Below are the code and all the weights of a small trained network. Each question names an input and a class and asks about switching units off, where a switched-off unit gives its printed mean instead of its output.

import numpy as np


def w(rows, s, z=0):
    codes = np.array(rows[::2]) - 128.0
    scale = np.full(codes.shape[1], s)
    scale[-1] = z or s
    return codes * scale


def norm(h):
    return h / np.sqrt((h * h).mean(-1, keepdims=True) + 1e-5)


def f(y):
    return y / 2 * (1 + np.tanh(0.7978845608 * (y + 0.044715 * y**3)))


def log_softmax(a):
    a = a - a.max(-1, keepdims=True)
    return a - np.log(np.exp(a).sum(-1, keepdims=True))


def net(x, mask):
    res = np.array(x, float).reshape(1, 8) / 4 @ E
    u = 0
    for l in range(2):
        y = f(norm(res) @ A[l][:, :-1].T + A[l][:, -1])
        res = res + np.where(mask[u : u + 4], y, B[l][:, -1]) @ B[l][:, :-1]
        u += 4
    return log_softmax(norm(res)[-1] @ U[:, :-1].T + U[:, -1])


A, B = {}, {}
E = w([
[97,63,65,215,144,155,135,191,123,48,120],'x0',
[69,202,131,81,74,92,3,128,114,159,134],'x1',
[105,146,108,97,158,127,170,246,171,78,185],'x2',
[163,231,114,119,151,205,193,186,110,185,75],'x3',
[176,119,31,178,113,182,153,94,224,88,195],'x4',
[210,48,143,148,69,196,79,132,156,70,232],'x5',
[92,62,159,176,74,210,122,216,88,136,189],'x6',
[3,160,119,52,110,148,155,83,115,68,105],'x7',
],0.0051)
A[0] = w([
[101,164,59,143,118,143,193,1,99,118,95,102],'L0N1',
[105,125,99,135,64,201,81,147,135,89,246,7],'L0N2',
[131,118,161,152,107,83,71,126,80,185,94,131],'L0N3',
[205,128,156,157,136,175,140,168,120,162,199,255],'L0N4',
],0.0066,0.001)
B[0] = w([
[119,123,55,96,155,147,82,61,41,40,146,235],'L0N1',
[123,142,195,138,20,87,9,171,99,82,207,254],'L0N2',
[170,179,130,219,154,253,183,52,192,181,193,197],'L0N3',
[126,89,72,160,107,127,206,1,64,135,132,230],'L0N4',
],0.0083,0.0039)
A[1] = w([
[121,129,101,177,155,107,179,162,179,79,196,254],'L1N1',
[33,118,136,108,83,130,51,22,159,118,104,112],'L1N2',
[135,209,188,51,112,255,205,152,44,171,70,154],'L1N3',
[224,195,84,17,155,80,130,40,227,131,147,100],'L1N4',
],0.0057,0.0041)
B[1] = w([
[125,224,142,145,195,199,156,93,136,170,93,249],'L1N1',
[178,165,42,169,184,153,216,155,80,91,97,239],'L1N2',
[101,165,139,55,187,58,31,119,125,123,116,252],'L1N3',
[140,173,254,66,137,181,14,206,137,141,62,232],'L1N4',
],0.0096,0.0039)
U = w([
[126,178,126,98,199,154,115,92,82,103,78,164],'0',
[182,150,136,184,114,183,137,92,168,152,162,166],'1',
[67,148,133,82,146,39,134,132,105,174,168,101],'2',
[96,151,203,43,159,66,66,223,186,150,76,113],'3',
[75,117,112,113,53,79,71,197,106,53,184,137],'4',
[119,98,50,163,181,103,247,127,128,124,84,110],'5',
[113,11,62,55,33,38,162,176,249,182,78,6],'6',
[157,8,164,196,67,150,162,138,129,104,199,96],'7',
],0.017)

Each question gives the input, the list of numbers given to net, and the class t.
The units are the neurons (one row each of A and B). Each row of codes is followed by its name. A weight is (code - 128) times the scale printed after its matrix; where a second scale follows, it is the last column's (A, B and U).
mask holds one flag per neuron, layer by layer. A switched-off neuron (its flag False) gives its mean, the last column of its row in B, instead of its output. The means were averaged over made-up inputs and are rounded, as every weight is.
A unit's drop is (log p(t) with every unit on - log p(t) with that unit switched off) / (log p(t) with every unit on - log p(t) with every unit switched off).
The circuit of an input: a set's keep is (log p(t) with only the set's units on - log p(t) with every unit switched off) / (log p(t) with every unit on - log p(t) with every unit switched off). Starting from all 8 units, units are removed one at a time, each time the one whose removal leaves the highest keep (on an exact tie, the one counted first), for as long as the keep stays at least 0.8.
circuit, biggest first: the units of the circuit, biggest drop first
most important unit: the unit with the biggest drop
top k neurons: the k neurons with the biggest drops, biggest first
k most important neurons of layer l: the k neurons of layer l with the biggest drops, biggest first
input [-2,-3,-6,-7,-8,-3,-4,-8], class 1: most important unit	L0N3
input [1,-3,-8,0,-4,7,0,1], class 7: top 3 neurons	[L1N1 L1N4 L1N3]
input [3,-2,-5,-6,7,-5,2,2], class 5: top 3 neurons	[L1N4 L1N2 L1N3]
input [-2,4,-2,1,-5,2,-1,0], class 3: top 4 neurons	[L1N3 L0N4 L0N1 L0N2]
input [-2,2,5,-7,-5,2,8,-4], class 7: 3 most important neurons of layer 0	[L0N3 L0N4 L0N1]
input [7,7,-3,0,-5,-6,8,-4], class 1: top 2 neurons	[L0N3 L1N4]
input [3,5,-7,-1,3,5,0,-2], class 7: circuit, biggest first	[L0N2 L1N3 L1N4]
input [1,-5,8,2,8,-7,-2,-2], class 0: top 3 neurons	[L1N1 L1N4 L1N2]
input [-5,-2,0,-6,8,8,-3,7], class 4: top 2 neurons	[L0N2 L0N3]
input [-4,-5,2,1,-7,1,6,-1], class 2: circuit, biggest first	[L1N3 L0N4 L1N2 L1N4]
input [7,5,-6,-8,3,-5,-2,6], class 5: 3 most important neurons of layer 1	[L1N2 L1N4 L1N3]
input [-6,7,-1,5,1,4,-8,5], class 3: top 3 neurons	[L1N4 L0N4 L1N1]
input [2,-5,2,8,-4,-3,6,4], class 3: 2 most important neurons of layer 1	[L1N3 L1N2]
input [5,7,-2,-8,0,-3,1,-4], class 1: circuit, biggest first	[L0N3]
input [0,7,-3,7,3,-6,0,-6], class 3: top 2 neurons	[L1N3 L1N2]
input [-5,3,8,4,-3,7,6,-8], class 7: 2 most important neurons of layer 0	[L0N4 L0N2]
input [0,-8,4,3,6,-1,3,-7], class 5: 3 most important neurons of layer 0	[L0N4 L0N3 L0N2]
input [-3,-3,-5,-5,-3,2,-8,-6], class 1: top 3 neurons	[L0N3 L1N3 L0N1]
input [5,-5,-6,3,6,2,-2,-2], class 5: 2 most important neurons of layer 1	[L1N4 L1N3]
input [-5,5,-2,-5,-7,-4,8,-7], class 1: most important unit	L0N3
